Moves between objects:
$: J394->J391, J436->J650, J61->J317, J155->J724, J852->J491, J374->J769, J277->J652, J113->J186, J448->J636, J82->J901, J450->J881, J881->J39, J986->J841, J317->J102, J102->J687, J551->J66, J141->J480, J69->J531, J39->J141, J248->J602, J85->J663, J58->J224, J332->J103, J924->J584, J224->J179, J584->J448, J330->J230, J480->J508, J357->J483, J230->J647, J788->J828, J508->J450, J769->J69, J936->J924, J483->J394, J531->J293, J262->J217, J901->J262, J391->J436, J993->J551, J179->J852, J380->J61, J663->J267, J319->J820, J66->J758, J820->J986, J647->J788, J350->J891, J652->J82, J816->J936, J267->J364, J491->J555, J914->J330, J445->J312, J293->J872, J636->J816, J758->J155, J891->J445, J186->J319, J872->J374, J364->J332, J841->J113, J555->J58, J650->J357, J103->J85, J312->J248, J828->J914, J687->J323, J602->J350, J724->J993, J323->J380, J217->J277
§: J394->J820, J436->J841, J61->J267, J155->J650, J852->J82, J374->J508, J277->J230, J113->J852, J448->J350, J82->J788, J450->J584, J881->J448, J986->J224, J317->J364, J102->J332, J551->J394, J141->J816, J69->J881, J39->J636, J248->J317, J85->J531, J58->J217, J332->J769, J924->J248, J224->J277, J584->J602, J330->J551, J480->J936, J357->J186, J230->J66, J788->J155, J508->J924, J769->J450, J936->J312, J483->J319, J531->J39, J262->J914, J901->J828, J391->J986, J993->J483, J179->J652, J380->J663, J663->J293, J319->J555, J66->J391, J820->J58, J647->J758, J350->J687, J652->J647, J816->J445, J267->J872, J491->J901, J914->J993, J445->J380, J293->J141, J636->J891, J758->J436, J891->J323, J186->J491, J872->J480, J364->J374, J841->J179, J555->J262, J650->J113, J103->J69, J312->J61, J828->J724, J687->J103, J602->J102, J724->J357, J323->J85, J217->J330
~: J394->J483, J436->J391, J61->J380, J155->J758, J852->J179, J374->J872, J277->J217, J113->J841, J448->J584, J82->J652, J450->J508, J881->J450, J986->J820, J317->J61, J102->J317, J551->J993, J141->J39, J69->J769, J39->J881, J248->J312, J85->J103, J58->J555, J332->J364, J924->J936, J224->J58, J584->J924, J330->J914, J480->J141, J357->J650, J230->J330, J788->J647, J508->J480, J769->J374, J936->J816, J483->J357, J531->J69, J262->J901, J901->J82, J391->J394, J993->J724, J179->J224, J380->J323, J663->J85, J319->J186, J66->J551, J820->J319, J647->J230, J350->J602, J652->J277, J816->J636, J267->J663, J491->J852, J914->J828, J445->J891, J293->J531, J636->J448, J758->J66, J891->J350, J186->J113, J872->J293, J364->J267, J841->J986, J555->J491, J650->J436, J103->J332, J312->J445, J828->J788, J687->J102, J602->J248, J724->J155, J323->J687, J217->J262
@: J394->J85, J436->J267, J61->J758, J155->J317, J852->J508, J374->J113, J277->J816, J113->J374, J448->J262, J82->J924, J450->J491, J881->J555, J986->J293, J317->J155, J102->J724, J551->J323, J141->J224, J69->J319, J39->J58, J248->J788, J85->J394, J58->J39, J332->J357, J924->J82, J224->J141, J584->J901, J330->J891, J480->J179, J357->J332, J230->J445, J788->J248, J508->J852, J769->J186, J936->J652, J483->J103, J531->J820, J262->J448, J901->J584, J391->J663, J993->J687, J179->J480, J380->J66, J663->J391, J319->J69, J66->J380, J820->J531, J647->J312, J350->J914, J652->J936, J816->J277, J267->J436, J491->J450, J914->J350, J445->J230, J293->J986, J636->J217, J758->J61, J891->J330, J186->J769, J872->J841, J364->J650, J841->J872, J555->J881, J650->J364, J103->J483, J312->J647, J828->J602, J687->J993, J602->J828, J724->J102, J323->J551, J217->J636
&: J394->J551, J436->J758, J61->J312, J155->J788, J852->J113, J374->J364, J277->J224, J113->J650, J448->J881, J82->J852, J450->J769, J881->J69, J986->J391, J317->J248, J102->J602, J551->J330, J141->J293, J69->J103, J39->J531, J248->J924, J85->J323, J58->J820, J332->J102, J924->J508, J224->J986, J584->J450, J330->J217, J480->J872, J357->J724, J230->J277, J788->J82, J508->J374, J769->J332, J936->J480, J483->J993, J531->J85, J262->J555, J901->J491, J391->J66, J993->J914, J179->J841, J380->J445, J663->J380, J319->J483, J66->J230, J820->J394, J647->J652, J350->J448, J652->J179, J816->J141, J267->J61, J491->J186, J914->J262, J445->J816, J293->J663, J636->J39, J758->J647, J891->J636, J186->J357, J872->J267, J364->J317, J841->J436, J555->J319, J650->J155, J103->J687, J312->J936, J828->J901, J687->J350, J602->J584, J724->J828, J323->J891, J217->J58

In the rows, 23 stands for zero.

The rows follow the links: the fewer symbols apart two objects are, the more alike their rows tend to be.

Each row is also shifted at random along 7 hidden directions that mean nothing.

Some objects, each with a row of numbers:
J881: [ 26  31  24  27  22  28  17  23  29  21  20  19  24  23  28  18  26  28  19  30  29  29  24  23  25]
J230: [ 16  18  28  28  21  23  16  26  16  27  23  30  17  26  29  36  27  15  28  20  23  25  22  23  20]
J85: [ 25  15  27  19  21  28  25  20  29  17  21  21  25  25  15  31  21  25  25  26  17  19  23  21  29]
J374: [ 29  21  17  19  26  16  28  28  25  25  22  19  22  17  20  24  19  24  20  20  22  19  22  34  30]
J323: [ 25  13  27  20  20  27  28  22  29  18  20  27  22  24  18  21  22  19  23  26  13  20  26  24  27]
J551: [ 19  20  26  21  20  25  32  22  20  20  28  27  24  37  18  22  22  22  27  24  19  19  25  20  20]
J531: [ 24  17  26  21  21  27  16  20  26  19  19  19  17  26  19  29  26  30  25  27  24  22  23  28  29]
J277: [ 18  18  26  30  24  20  22  17  18  27  27  24  15  30  30  21  24  28  23  21  25  27  28  24  21]
J262: [ 23  16  23  29  19  30  23  17  21  24  28  24  25  24  30  20  22  22  19  27  30  27  23  16  19]
J380: [ 29  32  26  19  23  24  25  15  26  20  25  27  18  19  18  27  32  19  21  24  35  21  27  23  26]
J841: [ 17  22  26  22  26  17  21  23  18  26  24  18  22  27  20  30  20  30  30  18  22  20  22  21  21]
J828: [ 20  20  15  27  22  22  28  25  19  26  26  27  27  27  27  19  19  19  23  22  12  24  18  26  20]
J179: [ 23  21  22  26  25  16  41  36  20  28  28  23  25  26  27  13  15  20  21  18  23  24  28  21  19]
J650: [ 20  26  19  19  24  20  24  22  18  23  25  22  27  26  17  28  21  26  27  19  20  18  17  22  22]
J317: [ 24  15  18  19  25  18  11  12  25  24  20  29  17  21  19  27  30  23  26  18  28  22  21  24  29]
J102: [ 30  23  15  18  23  24  19  18  24  20  23  30  20  18  19  20  29  16  22  23  33  21  22  28  28]
J364: [ 23  19  25  18  25  21  12  20  28  23  16  21  23  15  17  20  23  26  28  22  18  19  22  21  25]
J508: [ 22  17  24  28  23  22  20  33  31  27  18  21  27  23  27  14  25  22  23  20  24  30  24   9  24]
J186: [ 20  13  20  22  22  24  22  28  22  22  25  20  26  27  20  20  18  25  28  22  22  21  20  19  19]
J924: [ 24  19  21  29  23  21  20  20  24  28  21  23  23  25  30  32  27  24  20  19  22  28  17  21  29]
J663: [ 26  21  28  17  22  23  28  23  30  19  21  24  24  21  17  20  23  24  24  24  21  22  28  16  24]
J820: [ 24  24  22  20  21  26  30  28  18  20  29  20  20  24  18  24  18  23  24  26  28  19  25  30  21]
J113: [ 25  32  21  19  26  21  26  15  18  23  29  14  34  15  20  34  17  32  24  21  23  18  17  22  20]
J69: [ 24  29  20  21  20  29  20  32  27  17  20  22  21  25  20  21  27  22  24  27  34  24  23  26  27]
J901: [ 16  23  22  29  23  24   9  18  20  27  23  21  26  29  30  19  27  30  26  24  20  28  18  17  19]
J491: [ 18  31  20  28  23  26  14  34  20  25  21  19  30  22  27  33  21  22  25  24  26  26  14  20  17]
J602: [ 25  24  15  25  24  22  21  18  25  26  22  28  21  28  26  20  31  21  20  22  26  27  21  26  28]

In each set, the symbols that take the first to the second take the third to the fourth, perhaps in another order. Give the fourth.
Answer with the object's name.
[ 29  18  19  19  19  27  20  26  28  18  19  29  27  14  18  19  26  12  23  25  27  21  22  20  25]
: [ 21  22  19  19  23  23  21  27  22  20  24  23  25  21  16  12  18  23  28  24  19  19  26  25  18]
:: [ 25  28  33  20  25  24  23  27  32  20  18  17  23  19  18  16  22  28  23  24  19  22  31  21  25]
: J224

[ 28  19  16  26  21  25  20  29  25  25  21  23  25  18  29  30  26  19  19  22  33  26  17  24  28]
: [ 24  19  25  20  20  28  32  23  20  19  29  17  28  26  19  34  14  26  24  26  20  18  21  27  21]
:: [ 26  24  23  26  21  26  21  22  23  23  21  19  19  23  29  38  24  26  19  26  27  26  20  33  30]
: J841

[ 24  27  29  21  24  23  24  36  28  21  16  21  18  25  18  21  26  24  24  23  23  23  29  25  26]
: [ 25  29  30  19  26  22  20  21  31  22  17  23  27  14  19  25  26  22  24  23  15  22  24  18  25]
:: [ 17  32  30  20  24  22  20  29  19  21  24  21  20  30  18  18  27  27  31  22  32  23  30  17  17]
: J758

[ 21  24  26  25  27  17  26   8  19  28  30  25  23  29  26  19  25  30  22  18  20  24  26  18  19]
: [ 23  21  21  31  23  23  19  27  28  27  18  24  22  29  30  21  25  24  22  22  16  29  20  25  28]
:: [ 19  36  24  30  26  26  13  24  27  24  16  22  20  30  29  16  31  28  22  27  19  30  25  26  24]
: J224

[ 22  23  24  20  24  23  16  24  22  21  23  27  29  14  19  19  22  16  27  22  24  22  23  15  15]
: [ 22  19  17  26  25  16  24  23  23  30  21  29  16  32  26  24  31  22  23  16  19  25  19  27  31]
:: [ 26  28  25  25  25  18  30  24  28  28  17  24  26  19  27  30  20  21  18  20   8  24  21  26  29]
: J652

[ 26  28  26  27  23  21  32  24  25  26  24  29  19  31  27  24  32  19  19  20  29  27  25  21  28]
: [ 23  20  29  22  19  28  20  17  29  20  18  23  27  32  19  38  29  26  27  25  14  22  19  16  28]
:: [ 20  19  24  20  23  20  22  27  17  24  25  30  20  20  19  29  23  15  29  19  23  19  22  24  21]
: J391

[ 27  16  22  21  18  32  24  26  30  18  20  17  34  23  21  34  20  23  23  28  21  22  17  17  28]
: [ 26  17  18  27  21  25  22  32  26  23  19  23  19  26  28  23  24  22  20  26  24  27  22  30  29]
:: [ 19  32  22  21  24  28  20  23  20  17  26  26  26  27  18  22  26  21  28  28  23  21  22  21  18]
: J483

[ 20  20  23  22  23  26  21  22  19  20  25  18  24  28  21  26  17  31  27  27  15  20  20  30  21]
: [ 25  19  26  26  20  29  24  24  29  22  20  27  21  23  27  28  25  17  21  27  19  25  23  25  28]
:: [ 25  17  26  17  25  19  20  22  28  21  20  24  21  21  17  24  25  22  26  19  26  20  25  18  27]
: J82

[ 27  29  23  20  28  16  26  30  26  24  19  20  18  19  20  23  21  24  22  18  23  21  25  30  29]
: [ 28  16  26  19  23  18  24  15  27  24  22  26  23  18  18  30  24  20  22  19  19  20  22  19  29]
:: [ 18  20  27  29  22  20  24  28  23  29  24  25  25  24  30  20  21  20  22  19  22  27  25  15  18]
: J841

[ 26  21  25  27  25  22  20  22  31  27  19  18  28  16  28  22  23  26  20  21  22  27  22  15  24]
: [ 26  18  19  27  20  25  21  26  28  24  24  23  25  24  27  18  27  23  19  22  35  28  21  14  26]
:: [ 21  32  24  17  23  22  25  30  18  21  25  27  19  23  16  26  25  18  28  21  34  19  26  25  20]
: J436

[ 19  14  25  29  20  27  24  27  19  25  25  26  20  28  31  23  21  20  23  25  24  28  25  24  21]
: [ 19  22  20  21  20  27  27  23  18  19  29  29  25  35  18  23  28  18  27  24  30  21  21  18  20]
:: [ 24  13  29  28  22  23  25  18  27  27  21  18  21  36  28  32  26  32  22  20  21  25  22  16  31]
: J891

[ 19  18  26  27  19  30  22  25  18  22  26  29  22  24  28  29  22  14  25  26  25  26  24  21  17]
: [ 23  25  18  27  21  25  28  40  29  25  18  23  28  27  27  19  26  19  21  22  27  29  20  20  27]
:: [ 24  38  27  28  23  22  23  27  24  26  19  23  22  25  30  32  30  22  19  22  25  29  23  24  25]
: J319

[ 21  25  23  17  27  17  24  20  18  24  27  24  19  26  17  24  24  27  28  19  26  18  24  26  22]
: [ 27  26  21  18  25  19  28  21  30  23  22  25  27  22  19  20  26  23  23  21  18  20  24  17  26]
:: [ 26  24  25  25  21  23  39  26  19  25  33  23  22  24  28  21  20  22  19  21  39  25  28  18  19]
: J872

[ 28  25  23  19  24  21  19  20  30  22  20  26  28  16  19  24  26  19  23  22  22  22  22  17  26]
: [ 21  11  22  20  22  29  17  25  20  19  24  21  23  16  21  20  14  23  25  28  23  20  23  29  20]
:: [ 20  22  27  26  20  29  26  28  20  22  25  19  26  23  29  26  15  24  23  27  20  25  24  24  19]
: J312

